Below is a small trained network, with its code and all its weights. Each question gives an input and a target symbol and asks what happens when units are switched off, that is, made to give their printed mean instead of their output.

import numpy as np


def w(rows, s, z=0):
    codes = np.array(rows[::2]) - 128.0
    scale = np.full(codes.shape[1], s)
    scale[-1] = z or s
    return codes * scale


def f(y):
    return y / 2 * (1 + np.tanh(0.7978845608 * (y + 0.044715 * y**3)))


def softmax(a):
    e = np.exp(a - a.max(-1, keepdims=True))
    return e / e.sum(-1, keepdims=True)


def log_softmax(a):
    a = a - a.max(-1, keepdims=True)
    return a - np.log(np.exp(a).sum(-1, keepdims=True))


def net(x, mask):
    ids = ['ΞΩαδεηλτ'.index(c) for c in x.split()]
    T = len(ids)
    res = E[ids] + P[:T]
    q, k, v = (res @ M[0].T for M in (Q, K, V))
    z = softmax(np.where(np.tri(T) > 0, q @ k.T / 4**0.5, -1e9)) @ v
    res = res + np.where(mask[0], z, O[0][:, -1]) @ O[0][:, :-1]
    y = f(res @ A[0][:, :-1].T + A[0][:, -1])
    res = res + np.where(mask[1:13], y, B[0][:, -1]) @ B[0][:, :-1]
    return log_softmax(res[-1] @ U[:, :-1].T + U[:, -1])


Q, K, V, O, A, B = {}, {}, {}, {}, {}, {}
E = w([
[131,121,162,129,182],'Ξ',
[133,203,39,110,165],'Ω',
[115,118,170,96,118],'α',
[138,163,133,162,193],'δ',
[134,177,239,88,66],'ε',
[126,111,104,92,162],'η',
[133,150,123,77,86],'λ',
[52,116,151,10,80],'τ',
],0.011)
P = w([
[106,69,109,180,103],'0',
[195,123,190,118,138],'1',
[63,207,109,184,62],'2',
[96,87,141,95,189],'3',
[213,169,143,115,120],'4',
[49,222,125,161,52],'5',
[121,84,145,72,224],'6',
[213,202,129,105,93],'7',
[40,235,131,145,44],'8',
[125,87,155,49,233],'9',
[215,227,123,83,77],'10',
[30,250,144,129,44],'11',
[116,80,155,30,224],'12',
],0.011)
Q[0] = w([
[1,239,112,208,13],'h0',
[84,68,120,74,160],'h0',
[226,77,90,100,124],'h0',
[231,41,158,64,245],'h0',
],0.01)
K[0] = w([
[128,2,118,242,92],'h0',
[61,145,126,101,173],'h0',
[202,208,128,77,184],'h0',
[103,216,155,39,151],'h0',
],0.0088)
V[0] = w([
[139,156,54,111,101],'h0',
[157,179,41,193,254],'h0',
[64,215,89,45,50],'h0',
[182,206,169,172,101],'h0',
],0.013)
O[0] = w([
[79,220,45,57,173,116],'h0',
[137,200,178,149,217,1],'h0',
[109,121,97,13,129,219],'h0',
[248,202,140,65,87,146],'h0',
],0.011,0.0065)
A[0] = w([
[94,1,100,113,151,101],'n0',
[25,92,98,122,218,212],'n1',
[160,95,115,81,208,137],'n2',
[187,207,85,93,77,119],'n3',
[103,149,130,127,57,89],'n4',
[40,107,145,205,93,4],'n5',
[86,189,194,187,159,159],'n6',
[124,93,211,99,128,224],'n7',
[148,64,185,88,139,136],'n8',
[212,161,214,129,144,47],'n9',
[120,160,128,79,74,250],'n10',
[152,239,150,120,176,255],'n11',
],0.0091,0.0036)
B[0] = w([
[170,150,254,104,17,192],'n0',
[1,119,243,102,156,181],'n1',
[90,235,36,219,72,172],'n2',
[114,69,213,249,180,211],'n3',
[90,86,68,134,224,171],'n4',
[138,229,156,252,76,167],'n5',
[225,124,185,41,181,160],'n6',
[183,193,48,125,125,171],'n7',
[168,240,143,122,112,171],'n8',
[12,82,37,18,113,157],'n9',
[149,92,135,86,199,246],'n10',
[171,43,113,40,73,184],'n11',
],0.0066,0.013)
U = w([
[254,163,117,100,98,194],'Ξ',
[173,198,155,181,131,108],'Ω',
[15,148,37,117,214,183],'α',
[76,169,172,162,179,82],'δ',
[139,14,98,122,128,183],'ε',
[140,50,195,111,228,70],'η',
[69,153,130,98,74,1],'λ',
[110,177,73,184,45,143],'τ',
],0.0088,0.0067)

Each question gives the input, a string of symbols that net reads in full, and the target symbol t.
The units are the heads (4 rows each of Q, K, V and O) and the neurons (one row each of A and B). Each row of codes is followed by its name. A weight is (code - 128) times the scale printed after its matrix; where a second scale follows, it is the last column's (O, A, B and U).
mask holds one flag per unit, heads first, then neurons. A switched-off unit (its flag False) gives its mean, the last column of its rows in O or B, instead of its output. The means were averaged over made-up inputs and are rounded, as every weight is.
A unit's drop is (log p(t) with every unit on - log p(t) with that unit switched off) / (log p(t) with every unit on - log p(t) with every unit switched off).
The circuit of an input: a set's keep is (log p(t) with only the set's units on - log p(t) with every unit switched off) / (log p(t) with every unit on - log p(t) with every unit switched off). Starting from the 12 units with the biggest drops (on a tie, the unit counted first), units are removed one at a time, each time the one whose removal leaves the highest keep (on an exact tie, the one counted first), for as long as the keep stays at least 0.8.
units of the circuit, in order: the units of the circuit, biggest drop first
most important unit: the unit with the biggest drop
top k neurons: the k neurons with the biggest drops, biggest first
drop when u is switched off: that unit's drop, to one decimal
input δ Ω α Ξ α Ξ λ τ δ Ω ε λ η, target Ξ: top neuron -> n0
input ε τ ε ε α λ Ω Ξ α, target ε: units of the circuit, in order -> h0, n4
input α λ Ξ ε Ω δ, target τ: units of the circuit, in order -> h0, n5
input Ξ λ η τ Ω λ, target Ω: units of the circuit, in order -> h0, n5
input δ ε λ, target Ξ: units of the circuit, in order -> h0, n6, n11, n3
input δ η λ λ δ, target ε: top 3 neurons -> n9, n11, n8
input λ λ η δ τ Ξ λ τ δ Ω ε τ λ, target λ: top 2 neurons -> n0, n2
input Ξ λ δ α δ λ ε η Ω λ, target α: top 2 neurons -> n2, n0
input η α δ, target δ: units of the circuit, in order -> h0, n1
input η α Ξ τ δ Ω, target δ: top 3 neurons -> n1, n5, n6
input Ξ α δ Ω τ η, target Ω: top 2 neurons -> n5, n6
input τ δ η, target λ: units of the circuit, in order -> h0, n0, n1
input δ λ λ α τ Ξ τ Ξ Ω Ξ λ α, target Ξ: top 4 neurons -> n6, n11, n3, n1
input α η ε δ ε λ η ε η α λ, target ε: most important unit -> n3
input α η Ω Ω α τ Ξ ε λ α, target Ξ: top 2 neurons -> n0, n8
input λ λ ε, target α: top 2 neurons -> n0, n4
input α λ η τ Ξ Ξ Ξ δ λ ε α α, target τ: top 2 neurons -> n5, n3
input Ω Ω α, target η: top 2 neurons -> n6, n11
input α Ξ τ Ω τ λ λ δ ε, target τ: top 3 neurons -> n5, n3, n1
input α λ ε, target τ: top 4 neurons -> n5, n3, n1, n10
input Ω Ω δ, target η: top 3 neurons -> n6, n11, n1
input λ τ ε ε λ λ η λ, target η: top 2 neurons -> n3, n10
input λ λ ε τ δ η, target α: drop when n9 is switched off -> -0.1
input Ξ Ξ δ, target Ω: drop when n1 is switched off -> 0.0
input ε λ λ ε α λ λ η Ω η, target α: drop when n2 is switched off -> 0.7
input δ τ ε λ δ λ η η Ξ, target Ξ: drop when n3 is switched off -> 0.4
